Here is a tiny trained network, its code and every weight. The questions are about switching its units off for an input and a target symbol, where a switched-off unit gives its printed mean instead of its output.

import numpy as np


def w(rows, s, z=0):
    codes = np.array(rows[::2]) - 128.0
    scale = np.full(codes.shape[1], s)
    scale[-1] = z or s
    return codes * scale


def norm(h):
    return h / np.sqrt((h * h).mean(-1, keepdims=True) + 1e-5)


def softmax(a):
    e = np.exp(a - a.max(-1, keepdims=True))
    return e / e.sum(-1, keepdims=True)


def log_softmax(a):
    a = a - a.max(-1, keepdims=True)
    return a - np.log(np.exp(a).sum(-1, keepdims=True))


def net(x, mask):
    ids = ['αζλστφψ'.index(c) for c in x.split()]
    T = len(ids)
    res = E[ids] + P[:T]
    u = 0
    for l in range(3):
        r = norm(res)
        for j in range(3):
            rows = slice(4 * j, 4 * j + 4)
            q, k, v = (r @ M[l][rows].T for M in (Q, K, V))
            z = softmax(np.where(np.tri(T) > 0, q @ k.T / 4**0.5, -1e9)) @ v
            o = O[l][rows]
            res = res + np.where(mask[u + j], z, o[:, -1]) @ o[:, :-1]
        u += 3
    return log_softmax(norm(res)[-1] @ U[:, :-1].T + U[:, -1])


Q, K, V, O = {}, {}, {}, {}
E = w([
[104,104,169,192,97,106],'α',
[204,38,55,183,189,160],'ζ',
[28,124,230,92,183,36],'λ',
[223,99,35,181,229,155],'σ',
[124,109,115,198,163,124],'τ',
[89,142,203,163,53,67],'φ',
[107,250,206,151,25,57],'ψ',
],0.011)
P = w([
[94,160,23,172,95,164],'0',
[230,130,43,140,136,32],'1',
[133,98,225,84,195,143],'2',
[115,170,74,85,201,40],'3',
[121,193,128,128,113,236],'4',
[195,55,91,181,19,127],'5',
[254,167,171,91,174,151],'6',
[130,190,68,192,147,62],'7',
[241,151,157,50,63,243],'8',
],0.0097)
Q[0] = w([
[118,147,165,102,170,90],'0.h1',
[83,130,144,39,173,221],'0.h1',
[74,175,81,170,176,138],'0.h1',
[172,139,153,164,103,202],'0.h1',
[178,160,158,141,41,177],'0.h2',
[70,85,97,94,123,100],'0.h2',
[148,122,197,119,86,70],'0.h2',
[102,144,84,134,126,175],'0.h2',
[82,211,119,156,249,93],'0.h3',
[146,181,172,108,155,185],'0.h3',
[92,175,47,129,140,72],'0.h3',
[114,141,139,18,129,205],'0.h3',
],0.012)
K[0] = w([
[151,170,62,137,85,130],'0.h1',
[125,91,51,124,69,25],'0.h1',
[90,201,84,186,55,254],'0.h1',
[155,118,139,87,162,95],'0.h1',
[188,152,174,146,82,122],'0.h2',
[86,86,96,79,160,135],'0.h2',
[53,105,155,156,64,131],'0.h2',
[189,132,98,117,156,76],'0.h2',
[88,209,74,133,139,207],'0.h3',
[180,176,134,193,118,90],'0.h3',
[23,155,111,106,57,241],'0.h3',
[121,112,78,159,93,14],'0.h3',
],0.01)
V[0] = w([
[91,115,150,140,192,180],'0.h1',
[100,111,150,200,42,195],'0.h1',
[123,246,150,253,233,131],'0.h1',
[181,199,108,111,131,80],'0.h1',
[133,187,78,105,231,137],'0.h2',
[167,195,207,142,105,122],'0.h2',
[228,185,186,204,172,209],'0.h2',
[224,102,233,198,49,2],'0.h2',
[172,48,110,112,48,121],'0.h3',
[167,236,64,223,127,110],'0.h3',
[62,133,168,79,49,57],'0.h3',
[102,127,168,198,12,199],'0.h3',
],0.0063)
O[0] = w([
[126,136,150,66,148,91,111],'0.h1',
[169,86,87,129,92,66,150],'0.h1',
[139,90,156,94,106,183,230],'0.h1',
[120,147,153,144,190,165,155],'0.h1',
[212,63,94,125,145,141,91],'0.h2',
[136,85,85,139,173,147,186],'0.h2',
[71,82,135,103,120,171,157],'0.h2',
[136,112,130,112,173,130,253],'0.h2',
[95,164,143,179,132,1,116],'0.h3',
[82,48,178,146,114,180,252],'0.h3',
[174,120,158,163,128,88,119],'0.h3',
[152,114,148,102,118,83,164],'0.h3',
],0.0079,0.0062)
Q[1] = w([
[235,217,120,86,123,200],'1.h1',
[72,146,129,16,143,123],'1.h1',
[125,100,136,47,79,117],'1.h1',
[153,91,169,176,81,169],'1.h1',
[75,132,162,93,171,150],'1.h2',
[99,99,86,194,112,55],'1.h2',
[116,82,63,119,66,172],'1.h2',
[170,159,225,134,117,171],'1.h2',
[173,96,173,180,149,160],'1.h3',
[144,99,110,158,142,95],'1.h3',
[100,112,142,102,92,158],'1.h3',
[115,61,155,105,132,255],'1.h3',
],0.0088)
K[1] = w([
[155,168,114,198,59,172],'1.h1',
[26,203,209,37,159,71],'1.h1',
[66,125,156,113,82,97],'1.h1',
[101,92,58,124,69,136],'1.h1',
[78,105,194,87,68,68],'1.h2',
[104,78,69,232,182,39],'1.h2',
[132,51,90,110,63,131],'1.h2',
[148,239,192,140,51,108],'1.h2',
[164,159,134,157,181,254],'1.h3',
[226,20,151,52,143,9],'1.h3',
[140,136,136,152,216,212],'1.h3',
[167,134,118,113,6,143],'1.h3',
],0.0078)
V[1] = w([
[150,157,96,88,117,108],'1.h1',
[108,217,159,122,49,93],'1.h1',
[55,190,164,75,125,135],'1.h1',
[143,134,144,99,206,124],'1.h1',
[211,61,184,208,177,164],'1.h2',
[179,130,53,23,128,189],'1.h2',
[93,218,182,100,87,98],'1.h2',
[113,51,146,100,183,47],'1.h2',
[188,84,107,91,169,120],'1.h3',
[147,81,39,144,2,140],'1.h3',
[116,131,205,138,179,33],'1.h3',
[175,186,100,99,105,23],'1.h3',
],0.0078)
O[1] = w([
[144,174,174,14,116,156,63],'1.h1',
[58,94,101,86,109,135,84],'1.h1',
[92,112,44,160,59,76,52],'1.h1',
[142,134,116,254,172,152,69],'1.h1',
[51,117,95,95,80,134,213],'1.h2',
[151,71,108,80,79,129,9],'1.h2',
[70,58,172,71,178,222,135],'1.h2',
[152,75,138,166,4,187,130],'1.h2',
[132,167,162,138,111,147,96],'1.h3',
[55,151,104,80,246,163,208],'1.h3',
[170,183,80,109,129,206,97],'1.h3',
[80,152,93,161,109,119,1],'1.h3',
],0.0059,0.005)
Q[2] = w([
[80,158,51,163,151,127],'2.h1',
[44,142,202,107,85,123],'2.h1',
[107,94,185,147,124,109],'2.h1',
[161,123,164,135,84,169],'2.h1',
[120,129,83,126,67,114],'2.h2',
[180,109,5,59,153,168],'2.h2',
[133,110,98,157,115,118],'2.h2',
[120,194,128,104,64,51],'2.h2',
[172,151,170,132,88,152],'2.h3',
[91,129,149,144,104,108],'2.h3',
[84,158,120,125,110,84],'2.h3',
[142,120,173,66,79,148],'2.h3',
],0.011)
K[2] = w([
[88,89,8,83,195,166],'2.h1',
[70,101,131,153,156,77],'2.h1',
[53,132,185,76,128,220],'2.h1',
[124,153,165,170,132,254],'2.h1',
[170,143,84,124,76,79],'2.h2',
[176,138,123,138,122,167],'2.h2',
[169,118,169,106,92,122],'2.h2',
[127,146,141,185,45,61],'2.h2',
[46,58,140,145,73,223],'2.h3',
[195,110,149,198,108,151],'2.h3',
[121,129,170,92,220,88],'2.h3',
[106,166,199,114,98,152],'2.h3',
],0.0088)
V[2] = w([
[69,140,157,167,106,178],'2.h1',
[134,166,192,212,125,169],'2.h1',
[227,122,159,117,201,127],'2.h1',
[111,103,148,167,61,138],'2.h1',
[134,38,108,127,145,170],'2.h2',
[81,160,218,92,160,87],'2.h2',
[1,111,193,71,152,87],'2.h2',
[149,149,167,60,74,107],'2.h2',
[104,101,143,123,144,117],'2.h3',
[107,114,43,167,211,152],'2.h3',
[139,64,122,124,87,105],'2.h3',
[36,112,102,159,85,199],'2.h3',
],0.0087)
O[2] = w([
[185,108,138,152,221,150,182],'2.h1',
[173,141,159,65,129,121,162],'2.h1',
[72,169,169,92,2,179,124],'2.h1',
[81,155,64,119,186,100,138],'2.h1',
[94,147,187,87,132,126,192],'2.h2',
[192,132,125,113,66,138,187],'2.h2',
[125,128,143,128,94,183,255],'2.h2',
[150,105,70,108,59,126,82],'2.h2',
[121,90,92,109,195,132,170],'2.h3',
[110,157,100,167,169,157,148],'2.h3',
[137,209,98,100,105,128,137],'2.h3',
[66,180,157,87,210,141,181],'2.h3',
],0.0071,0.0076)
U = w([
[138,106,108,92,120,2,205],'α',
[73,172,79,240,79,147,218],'ζ',
[146,234,166,97,128,154,58],'λ',
[45,117,169,193,241,120,161],'σ',
[94,54,159,37,89,100,4],'τ',
[202,164,158,180,163,29,43],'φ',
[201,102,220,190,130,169,137],'ψ',
],0.0092,0.0025)

Each question gives the input, a string of symbols that net reads in full, and the target symbol t.
The units are the heads (4 rows each of Q, K, V and O). Each row of codes is followed by its name. A weight is (code - 128) times the scale printed after its matrix; where a second scale follows, it is the last column's (O and U).
mask holds one flag per head, layer by layer. A switched-off head (its flag False) gives its mean, the last column of its rows in O, instead of its output. The means were averaged over made-up inputs and are rounded, as every weight is.
A unit's drop is (log p(t) with every unit on - log p(t) with that unit switched off) / (log p(t) with every unit on - log p(t) with every unit switched off).
The circuit of an input: a set's keep is (log p(t) with only the set's units on - log p(t) with every unit switched off) / (log p(t) with every unit on - log p(t) with every unit switched off). Starting from all 9 units, units are removed one at a time, each time the one whose removal leaves the highest keep (on an exact tie, the one counted first), for as long as the keep stays at least 0.8.
circuit, biggest first: the units of the circuit, biggest drop first
unit that matters most: the unit with the biggest drop
which heads matter: for each layer, one digit per head in row order, 1 if its drop is at least 0.15 and else 0, layers parted by /
input ζ ζ ζ τ λ ψ, target ζ: circuit, biggest first	[0.h3, 2.h2]
input ψ ζ ψ α α ψ τ ψ, target α: circuit, biggest first	[0.h1, 2.h2]
input α σ ψ α, target α: circuit, biggest first	[0.h1, 1.h2]
input ψ φ α φ, target ψ: which heads matter	001 / 001 / 000
input α τ α ζ λ τ ψ ζ, target λ: circuit, biggest first	[1.h1, 2.h1, 0.h3]
input ψ α λ ψ φ φ, target λ: unit that matters most	0.h3
input τ ψ τ ψ τ ψ, target τ: which heads matter	100 / 100 / 000
input λ λ ζ σ φ τ, target ζ: circuit, biggest first	[0.h3, 1.h2]
input ψ τ φ λ φ τ, target φ: circuit, biggest first	[0.h3, 0.h1]
input ψ ψ ζ ζ σ ζ, target ζ: circuit, biggest first	[1.h2, 0.h3]
input ψ φ ζ φ ψ α, target ζ: which heads matter	001 / 010 / 000
input σ ψ τ α ψ ζ, target τ: which heads matter	101 / 011 / 110
input λ ψ σ σ, target λ: circuit, biggest first	[2.h1, 0.h3]
input ζ φ σ α σ α, target σ: which heads matter	001 / 000 / 000
input ψ ψ α τ, target ψ: circuit, biggest first	[0.h3, 0.h2, 1.h3]
input ζ α ζ ψ ζ ζ, target ζ: circuit, biggest first	[0.h3, 1.h2, 2.h1]
input σ ψ λ ψ φ ψ, target λ: circuit, biggest first	[0.h3]
input ψ λ ψ ψ λ, target ψ: circuit, biggest first	[0.h3, 2.h2]
input α σ ψ ψ τ ψ τ α, target τ: circuit, biggest first	[0.h1, 0.h3]
input ψ ψ ψ ζ ψ ψ φ σ, target ψ: unit that matters most	1.h1
input ψ ψ α τ ζ σ, target α: which heads matter	101 / 010 / 110
input ζ λ ζ ψ α φ, target ζ: which heads matter	011 / 000 / 000
input φ ψ ζ ζ, target φ: which heads matter	001 / 111 / 010
input ζ ψ ζ ψ, target ζ: which heads matter	000 / 101 / 000
input φ ψ ζ τ, target φ: which heads matter	100 / 000 / 000
